(in the rows, 128 means zero)
Here are made-up elements, facts about them, and rows of numbers that follow some of those facts. Name the element behind each unnamed row.

Some elements and their rows:
[108 187 128 114  95  99  92 147 175 139 126 103 120  91 103 110  95  95
 153 124 118 112 128 106  89 133 159 120 117 123 163 126  96 177]: kure
[ 96 172 124  99 132  95 101 148 185 172 111  87  83 105  91 105 109  43
 139 121 105 102 142 121  90 160 136 114 131 122 151 116  76 139]: riflufir
[105 173 118 139  81 104 117 130 185 123 114 134 124 123  90 120 109  85
 160 126  97 136 140 124  89 128 133 130 133 133 157 126 123 179]: stibul
[109 190 127 114 107 109 127 158 196 146 148 113  73 108 123  92  92  72
 151 155 155 120 142 131  73 157 134  59 140 138 149  89 100 130]: dekon
[ 82 194 134 133  91 117  84 133 176 128 103 122 128 121 132  69  79  75
 158 162  95 122 158  82  53 132 143 128 138 121 143 109  84 164]: rokla
[100 175 117 133  79  97  89 163 170 136 100 120 119 131  97 105  89  85
 157 117 101 124 144 110  86 138 140 120 131 132 161 118 119 158]: trogrul
[114 183 115 125 103 134 103 130 196 137 138 119 106 112  89 106 113  80
 152 148 123 122 145  94  85 125 154  99 112 127 153 123 100 171]: klotogrur
[114 180 113 126  92 126  94 147 184 139 120 124 115 123  89 109 105  85
 152 140 113 119 146  99  87 121 145 102 115 133 156 122 108 173]: trestosu
[114 180 114 126  92 126  93 147 184 140 121 124 114 123  89 109 106  85
 153 140 113 119 144  99  87 122 145 103 117 133 155 122 108 174]: pluma
[110 177 119 134  92 116 123 120 196 123 128 132 118 114  87 121 117  83
 160 137 108 134 140 119  87 123 138 119 127 132 155 124 115 182]: zonustas
[ 93 132  76 150  87 183  92 139 191 138 110 132 125 182  81 117 123  60
 157 172 108 154 168  93  79 108 170 102 112 102 147 120 130 192]: zigrulol
[105 179 118 127  92 111  97 148 181 138 120 116 112 117  97 106  97  84
 156 130 114 123 142 105  84 133 149 111 123 128 158 120 108 163]: memale
[110 180 114 129  93 124  98 140 185 136 124 121 112 122  89 105 105  81
 153 138 110 123 147  96  88 128 148 109 117 128 156 125 109 168]: flisto
[114 180 114 125  92 126  93 148 184 140 121 124 114 122  91 110 105  85
 154 140 114 120 144 100  86 122 146 102 116 133 156 121 108 174]: ropler
[105 176 123 132  90 103 121 129 193 125 125 126 119 110  95 122 109  86
 163 129 113 133 135 127  83 129 139 121 132 132 156 119 114 177]: fele
[112 180 118 121  94 118  93 153 183 141 120 117 116 115  97 111 100  88
 155 137 120 118 139 106  84 125 149 103 118 130 157 118 105 173]: fezuplas
[ 88 202  99 162 101 126 106 118 176 129 105  93 107 101  74 101  89 107
 147 131 135 131 153 101 104 161 180 103 127 123 198 125  90 155]: floplurek
[105 161 108 151  87 130 139 118 216  89 154 188  64 101  44  59 127  79
 117 110  83 103 139  94 111  93 104 137 130 162 171 115  96 200]: tiveklun
[ 99 174 119 133  80  96  91 160 171 136 101 120 118 130  97 105  89  85
 156 117 101 125 143 109  86 139 139 121 131 132 159 119 118 158]: vipabran
[ 95 161 110 117 119 110  89 141 179 166  91 102  98 133  69 107 118  40
 139 116  75 111 155 103  97 148 133 134 125 122 150 131  91 149]: bazema
[108 187 113 124  88 141  91 143 203 125 165 124 111  91  71  83 114  71
 154 140  90 141 122  85  73 167 170  94 102 108 129 130 132 161]: mebo

Some facts about the elements:
bazema	π	klafluk; bebros	π	stibul; bibral	π	luster
braski	π	medol; brobo	π	klunor; brofak	π	tiveklun
brugoklil	π	gratil; brusi	π	stibul; bupibrir	π	flidok
deklu	π	gabren; dekon	π	grobek; didrus	π	plofama
dostos	π	fludano; drerer	π	fludano; drevo	π	trorem
drezes	π	fludano; drimi	π	gofor; drukik	π	plofama
drutriplo	π	balar; fabu	π	grobek; febus	π	grupok
fezuplas	π	flapifin; fimal	π	luster; flike	π	fele
flisto	π	treflovis; floplurek	π	flidok; grepor	π	gratil
grimanen	π	grobek; grogum	π	zonustas; gunefir	π	klafluk
kedri	π	ziskofer; kitral	π	daklok; klebril	π	plofama
klora	π	kevi; klotogrur	π	romavos; klozar	π	zonustas
kure	π	dredibre; lela	π	flapifin; limel	π	ziskofer
lizubus	π	medol; lodim	π	flipli; logri	π	luster
loklik	π	plofama; loska	π	klunor; luseste	π	stibul
magri	π	klunor; mebo	π	balar; memale	π	romavos
mili	π	klafluk; nage	π	ziskofer; nagrik	π	vegri
neduk	π	stibul; nunom	π	fele; pladrol	π	daklok
plekla	π	daklok; pludror	π	grupok; pluma	π	grupok
pluvafi	π	ziskofer; pudu	π	flidok; riflufir	π	klafluk
rimol	π	klunor; rokla	π	daklok; ropler	π	fele
sifla	π	niflal; skotim	π	klafluk; sogruk	π	luster
sovim	π	gribrik; stebrun	π	vegri; stiklis	π	klafluk
stiko	π	grupok; stogralal	π	balar; stoplatom	π	fele
suflos	π	flidok; sunim	π	flidok; tabrari	π	ziskofer
tizis	π	daklok; tragrigol	π	niflal; traklur	π	vegri
treflur	π	daklok; trestosu	π	flapifin; trigro	π	vegri
trogrul	π	niflal; trukle	π	balar; tupe	π	flapifin
vedru	π	gofor; vipabran	π	treflovis; viplik	π	klunor
vofles	π	dredibre; vugro	π	balar; zepin	π	zonustas
zigrulol	π	zonustas; zubrastir	π	klunor; zupode	π	kevi
balar	Ψ	mebo; bazema	Ψ	zupode; bebros	Ψ	loska
brobo	Ψ	stogralal; brusi	Ψ	lela; daklok	Ψ	bibral
didrus	Ψ	zepin; dostos	Ψ	trukle; drerer	Ψ	brofak
drevo	Ψ	memale; drezes	Ψ	pludror; drutriplo	Ψ	gabren
febus	Ψ	trorem; fele	Ψ	fezuplas; fezuplas	Ψ	floplurek
fimal	Ψ	gunefir; flike	Ψ	klotogrur; flipli	Ψ	grimanen
floplurek	Ψ	magri; gabren	Ψ	tizis; grepor	Ψ	zigrulol
gribrik	Ψ	klunor; grogum	Ψ	klozar; gunefir	Ψ	klafluk
kedri	Ψ	traklur; klafluk	Ψ	daklok; klebril	Ψ	petosim
klora	Ψ	gribrik; klozar	Ψ	luseste; klunor	Ψ	drerer
kure	Ψ	riflufir; lela	Ψ	tiveklun; limel	Ψ	luster
lodim	Ψ	vegri; loklik	Ψ	dostos; luseste	Ψ	tragrigol
luster	Ψ	grepor; magri	Ψ	suflos; medol	Ψ	fludano
memale	Ψ	rimol; nage	Ψ	ropler; nunom	Ψ	drutriplo
petosim	Ψ	fele; pladrol	Ψ	grupok; pludror	Ψ	gofor
pudu	Ψ	dekon; riflufir	Ψ	tabrari; rimol	Ψ	drezes
rokla	Ψ	klora; ropler	Ψ	braski; sogruk	Ψ	kitral
sovim	Ψ	brusi; stibul	Ψ	stiko; stiklis	Ψ	didrus
stiko	Ψ	sunim; stogralal	Ψ	trigro; stoplatom	Ψ	nunom
tabrari	Ψ	pudu; tiveklun	Ψ	vedru; tizis	Ψ	kedri
tragrigol	Ψ	bebros; traklur	Ψ	sovim; treflur	Ψ	skotim
trigro	Ψ	kure; trogrul	Ψ	rokla; trorem	Ψ	flipli
trukle	Ψ	stiklis; tupe	Ψ	sogruk; vedru	Ψ	niflal
vegri	Ψ	nagrik; vipabran	Ψ	drevo; viplik	Ψ	dredibre
vugro	Ψ	flidok; zigrulol	Ψ	fimal

Rows to name:
No name comes twice in this set of rows, the named rows included.
[ 88 143  81 148 135 152  75 116 225 171  88 114 105 172  35 131 134  17
 177 129  87 147 177  72  57 115 161 124 110 118 139 123 105 137]	gunefir
[118 185 116 116 106 136 100 137 196 143 140 116 109 105  93 112 111  85
 153 152 131 117 140  98  82 119 158  90 109 128 154 119  95 177]	zepin
[114 182 118 119  98 124  95 147 184 142 128 114 116 109  97 113 104  88
 153 143 122 117 137 102  86 122 155 101 114 126 157 121 100 179]	pludror
[170 231 124 131  90 124 143  70 171 120 124 142 127 131  80 115 147  85
 145 162  63 136 161 102 128 142 107 105 115 146 135 174 126 161]	gabren
[ 94 206 100 156 113 140 112 106 187 131 123  89 101  88  74 103  97 106
 146 146 149 129 151  96 101 156 188  92 119 119 195 125  80 160]	suflos
[ 91 198 130 129 104 144  92 112 192 128 125 123 122 112 125  69  96  71
 155 183 106 120 161  71  55 121 152 115 124 118 139 113  73 173]	kitral
[ 92 202 130 138  54 154  97 122 196 129 145 146 104 112  49 103 116  84
 114 152  96  98 189  78 111 135  74 119  89 159 166 149 125 191]	sovim
[102 172 119 141  83 103 120 123 185 119 117 132 122 124  88 117 111  82
 160 124  94 138 142 122  90 133 134 134 134 129 156 127 123 176]	medol
[110 179 115 125  90 117  91 153 181 141 116 121 116 122  93 110 100  86
 155 135 114 120 142 104  84 125 146 105 119 133 157 119 109 171]	klozar
[129 167 142 111  73 106  79 140 142 125 123  94 135 101 108 127  74 103
 179  65 106 111 134  68 117 112 157 167  88  74 180 151  82 176]	brobo
[107 216 133 129  54 157  92 121 187 139 136 139 118 118  54 119 119  89
 120 166  97 100 193  82 113 138  71 107  83 160 159 157 131 191]	traklur
[109 180 115 127  95 121  97 143 184 138 125 117 113 117  94 107 104  83
 154 137 116 122 142 101  86 128 152 107 117 127 157 122 106 169]	tragrigol
[ 85 120  74 151  82 191 102 135 180 132 115 127 121 187  89 106 127  54
 144 181 104 156 171  98  91 121 172 108 115  87 148 124 130 198]	grepor
[111 182 123 124 109 124 133 103 207 123 155 117 112  89  94 121 123  82
 160 150 128 131 132 117  84 126 157 112 120 120 153 125  97 185]	gofor
[126 163 102 144 109 136 149 110 223  88 166 189  53  94  48  50 137  78
 119 115  90 102 127  90 111  81 123 120 130 161 167 109  79 198]	niflal

Now the same elements, written a new way:
Some elements and their rows:
[133 128 167 115 125 122 126 127 120 108 118 130 109 124 118 122 118 123
 144 133 125 135 121 124 125 119 132 164 131 116 124 144]: mebo
[129 129 113 118 125 123 125 130 124 114 118 123 128 153 114 124 151 144
 120 126 131 122 120 122 143 119 119 118 131 132 133 133]: kitral
[126 127 125 124 127 126 126 126 125 120 124 124 126 122 120 127 125 125
 124 127 125 123 125 125 125 125 126 121 126 122 125 128]: vofles
[123 132 142 120 130 124 125 125 141 116 133 124 128 120 118 143 119 130
 120 129 135 122 121 127 125 120 136 116 118 130 123 147]: kure
[123 128 131 121 131 131 125 125 129 139 118 127 121 121 139 131 123 124
 121 127 127 124 132 130 125 141 120 124 125 143 126 129]: lodim
[127 128 127 124 127 126 125 125 124 120 123 124 126 122 119 127 125 125
 124 127 125 123 125 125 125 125 126 121 126 122 125 127]: drimi
[161 129 142 119 125 156 147 124 122 192 121 135 112 180 158 118 128 124
 165 126 123 143 122 122 124 131 114 115 157 110 148 117]: grepor
[155 126 113 127 125 120 127 144 148 113 122 125 162 129 158 131 125 123
 121 126 124 121 178 129 143 137 160 136 123 114 127 111]: sovim
[129 128 133 120 127 127 125 125 129 120 132 124 130 122 118 133 124 130
 127 129 125 123 121 122 125 119 141 116 127 115 125 137]: pludror
[122 129 118 129 126 124 124 126 143 148 120 121 130 118 127 140 142 122
 122 138 142 143 120 122 125 128 118 138 101 113 124 147]: riflufir
[123 128 121 154 125 125 125 125 121 113 121 144 140 131 118 143 118 123
 120 137 127 123 123 131 124 121 116 115 138 118 124 111]: zubrastir
[129 127 129 123 128 128 125 125 123 126 126 124 127 122 119 130 126 126
 124 128 125 122 124 123 126 127 137 115 128 121 126 128]: sogruk
[129 127 122 129 126 123 125 126 121 115 129 124 130 127 117 126 127 129
 133 127 125 124 121 122 125 119 136 118 126 114 124 129]: braski
[129 128 130 122 127 127 125 125 125 123 129 123 130 121 118 131 125 128
 127 129 125 123 121 122 125 120 138 116 127 115 125 133]: didrus
[129 128 126 128 126 123 126 127 126 114 136 123 132 126 116 127 124 133
 134 128 125 123 120 122 125 118 140 116 125 113 124 137]: brofak
[124 128 138 120 134 133 125 124 128 154 119 125 120 121 142 136 124 124
 120 127 127 123 133 129 125 150 121 123 125 149 127 131]: grogum
[123 126 125 121 130 123 125 126 127 131 146 126 131 121 132 119 129 131
 127 126 124 122 124 132 125 118 119 133 128 115 125 127]: vegri
[124 122 112 121 131 149 124 148 119 110 117 169 119 210 117 118 162 150
 120 124 122 122 119 137 125 154 117 177 104 146 153 111]: daklok
[123 127 130 119 134 126 125 124 131 150 141 132 127 121 156 120 127 127
 121 126 125 123 133 136 126 127 118 135 126 138 126 128]: stibul
[124 127 117 141 135 123 125 127 136 114 134 124 113 130 127 117 117 137
 124 124 127 130 127 122 126 130 116 115 121 115 123 116]: ziskofer
[123 126 123 120 129 123 125 126 128 126 144 128 129 122 135 119 128 131
 126 126 125 123 124 134 126 119 118 136 126 117 125 127]: gratil

Rows to name:
No name comes twice in this set of rows, the named rows included.
[127 130 115 118 126 126 125 127 128 119 118 124 125 148 118 127 149 140
 119 125 133 123 121 125 143 126 119 121 132 153 137 132]	plekla
[123 128 126 149 125 130 125 123 124 114 118 150 136 127 124 145 118 123
 119 136 130 122 129 136 125 136 115 115 138 138 124 110]	viplik
[128 136 156 119 136 135 129 125 157 114 140 125 136 120 119 147 118 132
 119 130 131 121 120 129 125 118 159 113 115 136 124 148]	trigro
[122 128 123 146 125 123 125 125 128 113 148 146 144 128 119 131 118 128
 121 129 126 121 121 138 125 118 115 116 136 114 124 112]	klunor
[158 128 138 120 126 156 139 124 121 172 119 138 115 180 145 118 132 124
 160 126 122 136 121 122 124 140 117 116 147 110 150 113]	zigrulol
[128 129 175 115 126 123 126 126 121 111 118 136 108 121 120 127 118 124
 133 132 126 134 121 128 125 132 120 168 130 137 124 148]	trukle
[123 127 171 114 128 122 126 126 124 113 129 149 109 121 158 119 118 124
 128 126 125 128 129 141 125 129 117 181 130 150 124 142]	balar
[128 128 176 114 126 122 126 126 121 113 117 142 108 121 141 127 118 123
 126 130 127 138 129 132 125 146 119 169 131 157 124 143]	vugro
[132 141 207 113 132 123 146 126 160 107 130 150 110 121 119 145 116 128
 120 134 134 122 120 137 124 119 150 131 116 157 122 165]	stogralal
[124 134 116 118 126 125 124 126 127 135 117 124 118 140 118 134 149 138
 118 125 138 122 121 127 142 138 118 129 128 162 133 139]	rokla

The same elements again, as new rows of numbers:
Known rows:
[144 107  96 150 116 154 119  89  82 147 133 144 102 104 135 141 149 118
 146 128 170 133 110 137  83  88 153 164]: stebrun
[171 150 104 101 164 152 125 109 140 101 117 121 118  99 115 138 129 114
 146 132 179 132  90 175  73  73 141 184]: zigrulol
[160 153  99 123 134 154 111 115 113 115 125 129 113 115 147 125 128 123
 142 132 153 110 110 134  57 103 156 177]: klebril
[166 144  89 115 135 159 107 111 111 125 115 124 105 112 154 130 128 129
 146 136 161 106  98 138  68 100 153 181]: stoplatom
[151  97  98 149 121 149 114  84  82 147 135 151 105 102 140 141 149 121
 146 132 172 134 113 130  82  90 149 171]: dekon
[164 153  92 121 131 159 104 118 117 118 121 132 114 114 144 129 124 127
 142 131 157 108 107 133  67 106 145 176]: luseste
[166 151 101 114 128 151  80 102 119 119 118 121 126  98 145 110 139 144
 136 141 170 134 113 128  54  94 146 161]: medol
[185 142  89 126 173 137  71 115 130 108 118 137 143  79 125 114 155 120
 145 149 195 127 102 157  36  79 165 161]: daklok
[168 156 101 111 130 152  77 106 123 115 118 121 128  99 145 108 137 145
 135 141 168 131 113 127  51  97 145 162]: trorem
[143 106  96 152 118 152 115  87  81 147 136 144 102 101 132 140 151 118
 145 130 169 133 108 136  81  89 151 167]: drimi
[146 120 108 150 110 146  95  76  87 145 133 136 113  91 133 117 165 137
 134 133 178 159 119 128  69  79 152 145]: niflal
[128 116 101 132  99 139  77  64 100 139 121 143 103  47 135 102 136 139
 131 110 162 147 122 129  63  88 143 172]: ziskofer
[185 116 105 127 143 132  89  92 115 108 131 130 126 121 156 129 131 128
 135 143 169 114 118 118  76 102 133 209]: pudu
[165 141  89 129 148 161 104 112 106 129 130 120 105 105 134 127 122 117
 146 135 146 128  91 119  60  86 132 173]: viplik
[166 150  93 122 133 157 107 112 115 120 120 131 110 112 146 128 128 127
 142 133 160 112 105 136  68 101 147 178]: grogum
[136 165 120 121 129 146 123 132 108  96 142 120 125 124 150 118 120 106
 141 130 123 100 133 129  11 115 185 172]: fezuplas
[133 110  95 146 112 146 108  76  88 144 130 149  93  75 132 128 138 120
 140 114 160 130 110 137  79  90 147 181]: pluvafi
[142 105  96 152 117 153 116  88  81 148 135 143 103 102 133 141 150 118
 145 129 170 133 109 136  81  89 152 166]: grimanen
[143 106  96 151 118 152 115  88  82 147 136 143 103 102 132 140 150 118
 145 129 169 133 109 136  81  88 152 167]: brugoklil
[166 149  94 123 137 155 104 110 114 120 122 130 110 108 143 126 130 128
 141 134 160 112 102 135  67  99 146 181]: lodim
[146 112 104 139 107 151  94  84  90 146 128 134 118  96 139 123 155 135
 141 135 180 153 120 130  70  86 154 142]: flapifin

Name these rows:
No name comes twice in this set of rows, the named rows included.
[179 168  83 126 110 180  60 138 115 113 133 143  64 117 131 155 119  96
 154 136 148 146  94 124  69 100 100 160]	rimol
[178 193 117 146 135 141  91  81 117 116 125 125 105  99 140  81 167 155
 110 130 165 153 111 125  60  68 147 163]	tiveklun
[169 155  92 123 128 159  96 114 115 117 124 136 101 111 142 133 130 123
 143 133 160 117 104 136  70 101 139 178]	vipabran
[174 165  90 122 113 167  78 126 118 111 125 145  84 116 141 144 129 115
 146 134 161 124 105 139  73 106 126 173]	drevo
[180 194 110 158 142 147 123  84 109 122 124 132  82 113 144  95 164 140
 114 122 157 134  99 134  78  66 153 181]	lela
[148 153  63 146 132 164 108 113 115 149 117 125 161  98 113 111 119 156
 133 118 157  85  95 117  98 118 127 164]	klora
[157 153  79 106 135 156 102  84 102 135  92 104  66  83 180 104 128 141
 138 131 152  93  74 145  64  87 171 206]	kedri
[138 105  88 158 117 154 116  87  81 155 135 142 115  98 124 136 148 126
 143 126 169 127 106 132  89  93 147 162]	brofak
[152 141  81  89 145 172  94 105  95 141 109 108  97 103 179 133 130 140
 161 172 157  91  67 143  65 114 168 200]	drutriplo
[135 118 105 147 126 158 108  82  77 153 147 153 108  96 133 141 159 126
 150 150 165 139  99 135  84  99 149 177]	mebo
[172 131  63 114 157 158  94 110  93 140  95 105  87 101 182 124 142 127
 155 158 172  78  68 151  52  92 191 189]	tizis
[144 105  98 147 121 153 122  87  86 145 133 142 103 101 130 143 150 116
 147 128 173 136 106 144  84  84 153 165]	bibral
[155 165 100 118 140 164  95 111 111 123 135 141 122 106 143 129 133 134
 147 153 151 114  96 131  67 117 141 190]	trukle
[146 151 106 129 145 155 113 125 102 113 143 112 114 113 137 121 115 103
 145 133 123 119 109 115  23  96 155 169]	magri

